Moves between items:
tc ri zf
tc po jg
tc zi tq
gl ri nr
gl po qf
gl zi hd
pr ri zp
pr po rh
pr zi gl
tp ri mz
tp po tz
tp zi jr
nz ri tz
nz po dm
nz zi pc
lf ri qq
lf po qj
lf zi tp
nc ri cc
nc po pr
nc zi zf
tz ri jr
tz po pc
tz zi mz
tq ri fm
tq po bl
tq zi dq
jg ri qg
jg po qg
jg zi bl
bs ri cc
bs po nc
bs zi cc
rh ri rq
rh po gp
rh zi rr
pn ri rh
pn po sq
pn zi gp
qf ri bh
qf po lg
qf zi dp
dm ri rf
dm po nh
dm zi rf
lm ri bs
lm po bp
lm zi nc
qg ri bl
qg po lf
qg zi qq
qj ri nh
qj po pc
qj zi tz
pc ri sn
pc po rf
pc zi lc
lb ri fc
lb po lm
lb zi bs
lg ri hd
lg po fc
lg zi rh
rr ri mj
rr po pr
rr zi zp
ft ri hd
ft po sq
ft zi lg
jr ri dm
jr po cr
jr zi nh
sq ri gp
sq po bs
sq zi mj
mz ri qj
mz po jr
mz zi dm
bh ri gr
bh po ft
bh zi hd
fm ri qg
fm po dq
fm zi lf
bp ri nc
bp po zg
bp zi tc
zp ri pn
zp po lb
zp zi sq
gp ri lm
gp po fc
gp zi bp
qq ri qj
qq po tp
qq zi pc
dh ri cc
dh po fm
dh zi lm
rf ri lc
rf po rr
rf zi gr
dp ri mj
dp po gr
dp zi rq
fc ri bp
fc po cc
fc zi zg
hd ri rr
hd po lg
hd zi gr
rq ri ft
rq po rr
rq zi mj
lc ri gl
lc po dp
lc zi dp
bl ri dq
bl po qq
bl zi sn
mj ri lg
mj po lg
mj zi pn
gr ri rq
gr po hd
gr zi rr
cc ri sq
cc po zf
cc zi dh
nh ri rf
nh po gl
nh zi nr
dq ri lf
dq po sn
dq zi qj
zg ri tc
zg po dh
zg zi jg
nr ri dp
nr po bh
nr zi gr
sn ri qj
sn po mz
sn zi zf
cr ri nh
cr po lc
cr zi gl
zf ri dh
zf po tq
zf zi fm

In the rows, 46 stands for zero.

The rows follow the links: the fewer symbols apart two items are, the more alike their rows tend to be.

Known rows, each with its item:
[ 36  54  39  61  55  63  38  39  26  70  55  58  44  33  67  64  59  52  40  69  34  63  40  46  54  39  58  49  62  31  68  54  36  17  34  29  21  75  39]: mz
[ 76  60  56  52  46  45  57  32  82  60  31  46  47  34  15  64  66  46  44  38  69   9  26  31  56  39  43  55  56  55  48  47  60  47  35  33  43  30  37]: fc
[ 21  37  27  51  36  51  38  32  76  42  51  43  45  53  39  48  31  70  37  62  53  42  56  60  13  26  52  52  49  37  36  46  16  27  34  68  37  62  44]: qq
[ 61  48  57  42  69  46  55  37  51  85  58  47  32  70  50  30  29  57  40  46  60  69  65  60  25  22  51  41  40  31  44  48  23  46  39  65  37  70  41]: pc
[ 51  34  47  61  47  14  54  64  27  35  57  49  39  58  78  49  29  52  50  40  54  64  61  77  61  66  65  71  43  55  28  35  42  57  52  56  73  32  59]: gr
[ 41  51  56  64  36  26  41  65  50  22  52  39  21  59  67  79  63  46  67  46  48  50  56  66  78  56  62  72  50  50  39  53  38  44  40  38  66  39  55]: ft
[ 42  55  74  29  57  39  45  38  78  31  52  33  14  86  53  52  76  37  50  30  38  67  54  41  55  41  49  37  42  57  42  60  52  52  30  35  68  50  52]: mj
[ 28  51  54  20  48  40  47  36  56  24  36  61  41  81  46  50  69  40  48  23  23  64  48  36  66  49  37  23  45  52  54  57  68  35  30  28  60  41  55]: rh

Each walk starts at a row. The symbols on each line, taken left to right, move it on to the next item.
Answer with the item's row; about right is enough.
new walk
[ 12  44  35  24  34  35  55  45  34  15  37  64  67  56  48  38  42  37  49  27  15  63  59  34  54  60  37  30  47  50  59  39  73  30  43  50  57  36  47]
ri zi po ri po po ri zi zi
[ 14  48  31  66  46  66  45  40  47  51  50  52  41  35  58  64  57  50  40  77  34  44  43  51  39  35  59  64  60  35  60  49  28  11  24  37  17  67  46]
zi ri ri zi ri
[ 45  45  60  33  59  20  47  47  54  29  59  50  22  92  69  50  53  42  50  22  41  73  63  58  62  51  51  45  34  51  31  59  46  50  37  43  71  46  57]
new walk
[ 56  35  43  49  68  31  60  44  11  72  51  73  50  52  65  28  11  55  32  32  43  73  62  55  55  52  53  38  38  46  50  39  50  57  54  68  50  54  42]
po zi zi zi po ri po ri
[ 42  41  46  66  40  24  41  63  40  21  55  47  28  48  76  69  49  42  51  46  50  51  43  67  71  64  63  76  49  56  29  45  37  53  44  38  67  38  57]
ri po zi zi zi zi
[ 23  44  38  33  40  20  47  46  30  25  45  74  40  74  70  41  43  53  52  22  30  71  66  54  67  64  39  31  43  51  44  55  62  37  36  55  67  42  52]
new walk
[ 43  52  47  62  64  57  50  35  37  84  57  60  30  46  60  57  54  62  41  64  47  62  51  50  49  28  54  49  56  33  66  55  25  19  29  39  16  78  40]
po zi zi zi po zi zi ri
[ 58  63  64  30  49  48  56  21  80  49  27  49  36  57  21  52  74  35  45  29  40  28  34  22  59  34  38  38  51  52  56  51  68  35  27  29  47  35  30]
zi po ri zi zi zi
[ 25  54  48  50  61  71  32  45  56  64  59  33  39  58  49  48  51  56  47  77  48  63  59  59  26  23  55  45  46  28  63  54  16  25  33  52  27  84  43]
new walk
[ 53  60  67  58  48  39  42  43  65  22  52  38  15  63  64  71  77  40  51  45  46  49  38  55  67  47  61  66  48  58  36  56  44  54  30  21  64  40  53]
po po po po zi po po zi
[ 49  45  34  64  61  40  59  42   6  76  50  88  50  39  71  44  25  58  34  46  36  71  48  51  60  54  47  40  54  40  59  48  48  36  46  40  37  55  40]
ri zi po ri po po ri zi zi
[ 26  59  59  22  48  44  49  33  65  29  33  51  41  80  37  42  74  38  50  29  22  52  49  31  48  37  34  24  42  46  53  55  66  31  25  33  52  42  47]
new walk
[  9  50  36  27  34  27  58  40  56  22  31  61  58  65  37  39  49  43  51  20  23  55  59  42  53  46  36  28  46  41  61  45  68  18  30  54  51  46  42]
po zi po po zi po zi
[ 71  36  71  46  71  50  59  48  54  49  51  15  36  65  45  35  42  34  46  44  34  61  52  52  21  32  63  56  27  56  35  26  40  69  60  59  62  35  49]
zi ri ri ri po zi ri
[ 53  28  53  64  52  40  59  61  26  34  49  23  52  38  65  47  34  32  49  50  33  53  41  49  38  52  74  74  32  57  46  11  40  60  67  47  65  25  53]
new walk
[ 62  54  48  54  72  38  57  38  30  91  58  66  34  59  63  40  31  63  39  43  62  67  58  58  52  33  47  40  50  31  54  56  45  33  39  59  32  65  46]
zi ri zi po ri zi ri zi zi
[ 68  33  67  45  73  53  65  40  48  65  50  27  51  57  43  28  33  39  35  46  33  64  54  40  15  30  59  42  30  47  50  19  41  65  63  59  46  44  38]
ri zi zi po ri po zi
[ 43  26  46  55  51  62  60  54  30  34  44  23  64  35  55  48  48  31  40  54   6  55  36  36  32  42  66  62  35  59  51  11  49  49  64  40  57  27  47]
new walk
[ 49  60  54  36  60  67  17  60  47  64  58  32  39  57  49  33  54  47  49  63  54  63  55  54  30  35  32  23  42  32  49  73  29  59  50  49  36  80  54]
ri zi po zi ri po
[ 61  36  66  64  59  55  53  54  55  29  50   9  38  43  58  61  58  33  46  56  38  42  42  48  40  37  75  81  36  65  34  23  35  65  57  38  64  29  51]
zi ri zi zi ri po zi po ri
[ 25  23  20  56  24  51  45  31  68  20  39  58  48  44  31  39  26  66  31  58  57  29  44  59  21  43  37  48  43  54  15  54  36  42  46  65  49  47  56]
